Below are the code and all the weights of a small trained network. Each question names an input and a target symbol and asks about switching units off, where a switched-off unit gives its printed mean instead of its output.

import numpy as np


def w(rows, s, z=0):
    codes = np.array(rows[::2]) - 128.0
    scale = np.full(codes.shape[1], s)
    scale[-1] = z or s
    return codes * scale


def f(y):
    return y / 2 * (1 + np.tanh(0.7978845608 * (y + 0.044715 * y**3)))


def softmax(a):
    e = np.exp(a - a.max(-1, keepdims=True))
    return e / e.sum(-1, keepdims=True)


def log_softmax(a):
    a = a - a.max(-1, keepdims=True)
    return a - np.log(np.exp(a).sum(-1, keepdims=True))


def net(x, mask):
    ids = ['αβγδελμξπσφψω'.index(c) for c in x.split()]
    T = len(ids)
    res = E[ids] + P[:T]
    u = 0
    for l in range(2):
        r = res
        for j in range(3):
            rows = slice(4 * j, 4 * j + 4)
            q, k, v = (r @ M[l][rows].T for M in (Q, K, V))
            z = softmax(np.where(np.tri(T) > 0, q @ k.T / 4**0.5, -1e9)) @ v
            o = O[l][rows]
            res = res + np.where(mask[u + j], z, o[:, -1]) @ o[:, :-1]
        u += 3
        y = f(res @ A[l][:, :-1].T + A[l][:, -1])
        res = res + np.where(mask[u : u + 4], y, B[l][:, -1]) @ B[l][:, :-1]
        u += 4
    return log_softmax(res[-1] @ U[:, :-1].T + U[:, -1])


Q, K, V, O, A, B = {}, {}, {}, {}, {}, {}
E = w([
[139,27,80,131,117,82,156,99],'α',
[161,121,131,34,151,143,98,36],'β',
[106,101,162,189,104,146,47,54],'γ',
[191,210,145,137,82,169,188,111],'δ',
[166,154,140,187,70,176,111,67],'ε',
[160,138,126,128,216,108,21,249],'λ',
[45,113,163,87,113,231,87,171],'μ',
[57,58,72,126,63,151,227,167],'ξ',
[123,172,134,184,223,183,151,122],'π',
[178,119,72,142,149,200,218,45],'σ',
[108,162,141,132,83,64,109,123],'φ',
[153,123,119,22,153,71,196,98],'ψ',
[149,123,78,171,111,125,159,203],'ω',
],0.02)
P = w([
[208,101,254,157,91,106,99,152],'0',
[157,156,153,187,106,109,119,103],'1',
[129,172,121,203,113,112,135,85],'2',
[117,171,103,207,121,107,160,81],'3',
[107,173,94,210,119,93,171,90],'4',
[115,160,71,158,84,111,130,116],'5',
[121,151,81,150,82,105,137,133],'6',
[122,148,77,136,67,97,132,156],'7',
[142,134,95,124,56,94,133,177],'8',
[155,129,101,115,49,95,128,192],'9',
[157,111,146,143,58,64,170,209],'10',
],0.0074)
Q[0] = w([
[94,78,210,2,117,135,114,200],'0.h1',
[110,146,99,223,59,103,156,109],'0.h1',
[114,129,130,68,117,197,142,125],'0.h1',
[229,153,133,25,198,52,129,59],'0.h1',
[209,53,139,171,94,127,133,129],'0.h2',
[157,155,51,157,76,80,124,123],'0.h2',
[180,98,147,106,175,134,124,225],'0.h2',
[89,161,125,94,106,135,158,90],'0.h2',
[180,189,186,125,209,168,58,142],'0.h3',
[146,151,117,180,226,123,118,96],'0.h3',
[65,58,81,82,161,201,154,175],'0.h3',
[63,99,176,102,137,103,77,125],'0.h3',
],0.0088)
K[0] = w([
[178,84,175,109,183,195,101,176],'0.h1',
[105,117,25,132,1,86,227,89],'0.h1',
[112,142,183,10,153,166,132,133],'0.h1',
[235,130,67,53,225,23,89,153],'0.h1',
[113,106,118,144,110,95,122,167],'0.h2',
[79,134,120,116,163,64,59,158],'0.h2',
[148,80,146,142,128,170,145,157],'0.h2',
[53,167,112,105,86,133,146,86],'0.h2',
[160,215,167,95,140,201,43,138],'0.h3',
[157,175,150,186,190,110,103,77],'0.h3',
[68,68,157,90,243,186,145,188],'0.h3',
[52,138,209,139,133,95,78,118],'0.h3',
],0.0088)
V[0] = w([
[180,125,82,137,75,10,145,2],'0.h1',
[170,119,159,207,92,186,114,199],'0.h1',
[122,118,168,144,141,180,101,109],'0.h1',
[28,140,48,175,153,166,156,157],'0.h1',
[42,155,36,87,106,8,93,145],'0.h2',
[113,64,189,178,114,223,130,176],'0.h2',
[152,249,65,141,197,126,54,119],'0.h2',
[157,128,125,94,181,100,57,186],'0.h2',
[186,133,95,132,62,121,210,66],'0.h3',
[82,182,185,144,166,170,118,118],'0.h3',
[207,135,181,199,147,88,167,86],'0.h3',
[157,166,242,178,108,113,143,64],'0.h3',
],0.0066)
O[0] = w([
[172,103,225,114,101,206,95,218,172],'0.h1',
[148,145,48,231,75,135,107,153,151],'0.h1',
[23,112,116,113,186,156,133,91,84],'0.h1',
[181,142,113,134,88,72,118,108,217],'0.h1',
[208,109,254,122,129,83,152,190,145],'0.h2',
[123,180,10,159,100,95,101,35,114],'0.h2',
[80,126,204,215,136,157,141,155,112],'0.h2',
[66,100,189,111,151,147,163,95,91],'0.h2',
[167,150,136,174,133,162,78,137,254],'0.h3',
[107,83,65,77,119,119,81,134,82],'0.h3',
[106,72,157,86,100,201,83,157,149],'0.h3',
[91,166,81,53,124,150,112,186,138],'0.h3',
],0.0072,0.0059)
A[0] = w([
[163,199,121,77,74,176,154,116,185],'0.n1',
[132,140,132,142,139,159,161,94,2],'0.n2',
[162,138,123,126,192,106,2,147,150],'0.n3',
[121,151,160,173,119,126,156,97,13],'0.n4',
],0.0089,0.0037)
B[0] = w([
[160,162,221,195,175,121,254,153,255],'0.n1',
[241,159,83,144,154,167,218,98,120],'0.n2',
[46,141,157,228,206,91,158,49,180],'0.n3',
[10,156,175,90,156,215,112,98,137],'0.n4',
],0.0075,0.0074)
Q[1] = w([
[104,129,52,36,159,99,170,144],'1.h1',
[120,110,2,5,218,110,42,163],'1.h1',
[165,192,200,109,195,108,69,164],'1.h1',
[145,146,110,115,212,68,89,132],'1.h1',
[121,156,135,203,100,183,83,177],'1.h2',
[163,81,160,174,100,89,145,123],'1.h2',
[69,71,138,212,170,58,111,152],'1.h2',
[207,105,175,130,139,152,74,40],'1.h2',
[171,140,110,141,246,139,131,72],'1.h3',
[94,132,185,157,175,80,140,149],'1.h3',
[127,108,216,79,137,193,92,106],'1.h3',
[159,185,77,144,177,66,67,83],'1.h3',
],0.0092)
K[1] = w([
[164,158,54,1,113,118,137,121],'1.h1',
[92,163,83,35,49,204,104,147],'1.h1',
[76,34,139,191,107,188,152,214],'1.h1',
[111,107,155,67,61,204,143,147],'1.h1',
[105,175,143,246,129,166,96,144],'1.h2',
[212,113,138,196,106,81,154,130],'1.h2',
[98,82,134,131,162,34,39,120],'1.h2',
[88,47,194,143,102,195,99,54],'1.h2',
[132,151,102,112,229,163,176,127],'1.h3',
[51,116,144,82,172,83,91,191],'1.h3',
[124,115,169,65,84,164,77,75],'1.h3',
[60,54,175,153,165,100,106,119],'1.h3',
],0.0083)
V[1] = w([
[137,11,58,163,230,100,201,163],'1.h1',
[161,164,97,95,163,173,225,94],'1.h1',
[66,186,117,100,109,69,168,204],'1.h1',
[124,72,136,112,1,169,199,70],'1.h1',
[90,115,131,170,197,108,189,120],'1.h2',
[102,153,31,77,135,126,106,135],'1.h2',
[221,205,131,145,73,47,197,49],'1.h2',
[68,93,113,123,86,130,110,116],'1.h2',
[177,110,91,84,48,176,139,87],'1.h3',
[115,147,205,201,64,84,175,98],'1.h3',
[132,92,108,123,87,197,172,126],'1.h3',
[126,113,77,174,179,140,108,114],'1.h3',
],0.0074)
O[1] = w([
[193,120,103,184,200,107,155,128,147],'1.h1',
[178,169,156,129,133,213,238,138,131],'1.h1',
[70,238,177,203,126,37,145,212,124],'1.h1',
[194,194,186,105,49,125,89,71,111],'1.h1',
[154,112,152,129,49,158,193,35,170],'1.h2',
[143,84,178,88,166,91,145,144,36],'1.h2',
[64,114,138,102,154,173,73,137,250],'1.h2',
[133,103,161,173,134,80,118,113,76],'1.h2',
[115,112,141,92,72,77,105,84,100],'1.h3',
[186,97,139,42,103,153,144,151,244],'1.h3',
[178,162,168,42,111,88,125,138,135],'1.h3',
[171,124,217,92,113,137,121,254,124],'1.h3',
],0.0064,0.012)
A[1] = w([
[166,83,150,137,60,77,160,113,93],'1.n1',
[162,141,175,1,189,69,215,215,4],'1.n2',
[158,133,228,101,147,161,226,173,88],'1.n3',
[108,183,92,164,156,177,70,109,87],'1.n4',
],0.0083,0.0041)
B[1] = w([
[151,229,194,182,214,171,56,86,160],'1.n1',
[172,71,208,168,124,42,205,107,157],'1.n2',
[104,142,40,25,133,104,104,103,246],'1.n3',
[84,64,116,233,142,175,254,129,151],'1.n4',
],0.0089,0.014)
U = w([
[223,77,180,118,191,183,70,149,111],'α',
[78,156,200,78,230,199,92,101,132],'β',
[133,20,87,133,42,137,113,85,158],'γ',
[99,172,100,103,81,161,164,173,4],'δ',
[155,64,207,150,26,212,204,134,29],'ε',
[152,121,130,134,139,146,142,149,24],'λ',
[100,166,50,132,88,79,123,90,94],'μ',
[186,225,156,171,120,112,141,86,90],'ξ',
[162,123,131,167,213,176,175,158,226],'π',
[193,82,44,118,109,166,111,113,21],'σ',
[81,142,225,79,132,145,100,208,255],'φ',
[155,87,202,96,115,135,172,146,149],'ψ',
[236,48,27,147,69,99,146,254,201],'ω',
],0.0064,0.0051)

Each question gives the input, a string of symbols that net reads in full, and the target symbol t.
The units are the heads (4 rows each of Q, K, V and O) and the neurons (one row each of A and B). Each row of codes is followed by its name. A weight is (code - 128) times the scale printed after its matrix; where a second scale follows, it is the last column's (O, A, B and U).
mask holds one flag per unit, layer by layer, with each layer's heads first. A switched-off unit (its flag False) gives its mean, the last column of its rows in O or B, instead of its output. The means were averaged over made-up inputs and are rounded, as every weight is.
A unit's drop is (log p(t) with every unit on - log p(t) with that unit switched off) / (log p(t) with every unit on - log p(t) with every unit switched off).
top k neurons: the k neurons with the biggest drops, biggest first
k most important neurons of layer l: the k neurons of layer l with the biggest drops, biggest first
heads that matter: for each layer, one digit per head in row order, 1 if its drop is at least 0.15 and else 0, layers parted by /
input φ γ φ ψ α π ε ξ π δ, target δ: heads that matter => 101 / 010
input α π γ λ σ μ γ δ, target π: 2 most important neurons of layer 0 => (0.n3, 0.n1)
input γ φ π δ φ ω γ φ α λ, target π: heads that matter => 000 / 001
input ξ φ ξ, target φ: top 2 neurons => (0.n3, 0.n4)
input σ λ ξ, target π: heads that matter => 100 / 110
input β ω π β λ δ π ε, target π: heads that matter => 000 / 100
input ξ ξ μ ξ φ σ ξ, target φ: top 2 neurons => (0.n3, 1.n1)
input μ μ ψ ε ε ε φ λ ψ, target ω: top 4 neurons => (0.n3, 1.n1, 1.n3, 1.n2)
input γ ξ σ ψ ξ λ φ μ, target π: top 3 neurons => (0.n3, 1.n3, 0.n1)
input σ ε λ ξ ε μ φ, target π: 2 most important neurons of layer 0 => (0.n3, 0.n4)
input ξ δ λ ε α γ δ ψ, target π: heads that matter => 101 / 011
input φ φ ε φ φ μ φ ξ φ, target ξ: heads that matter => 001 / 101
input ψ σ σ σ φ λ α, target π: most important neuron of layer 1 => (1.n3)
input μ λ π φ ξ ξ φ ψ, target π: heads that matter => 001 / 011
input φ ε λ δ μ σ α ψ σ α δ, target ω: 2 most important neurons of layer 1 => (1.n3, 1.n1)
input β β φ δ ε π σ ξ ε λ δ, target ω: top 4 neurons => (0.n3, 1.n1, 1.n3, 1.n2)
input π ε ψ ω δ σ, target σ: heads that matter => 001 / 110
input γ λ φ δ μ π γ ξ ε, target π: heads that matter => 000 / 110
input ω μ ξ σ φ ψ ψ μ λ, target π: heads that matter => 000 / 001
input φ ξ ψ α ξ σ σ β, target β: 2 most important neurons of layer 1 => (1.n3, 1.n2)
input ε π δ ω φ γ δ γ δ λ γ, target ω: heads that matter => 001 / 110
input φ σ ξ δ δ φ ξ, target δ: heads that matter => 010 / 110
input ξ ξ σ ω ξ, target σ: most important neuron of layer 0 => (0.n1)
input ψ ω α λ β, target π: top 2 neurons => (1.n4, 1.n3)
input ω λ π ξ α, target π: top 2 neurons => (0.n3, 0.n4)
input ω ω σ α φ δ ξ μ λ σ, target ω: top 2 neurons => (0.n3, 1.n1)
input γ λ γ σ β ξ, target π: 2 most important neurons of layer 1 => (1.n1, 1.n3)
input σ ψ φ π φ φ, target φ: heads that matter => 011 / 100
input φ λ γ β, target π: heads that matter => 100 / 001
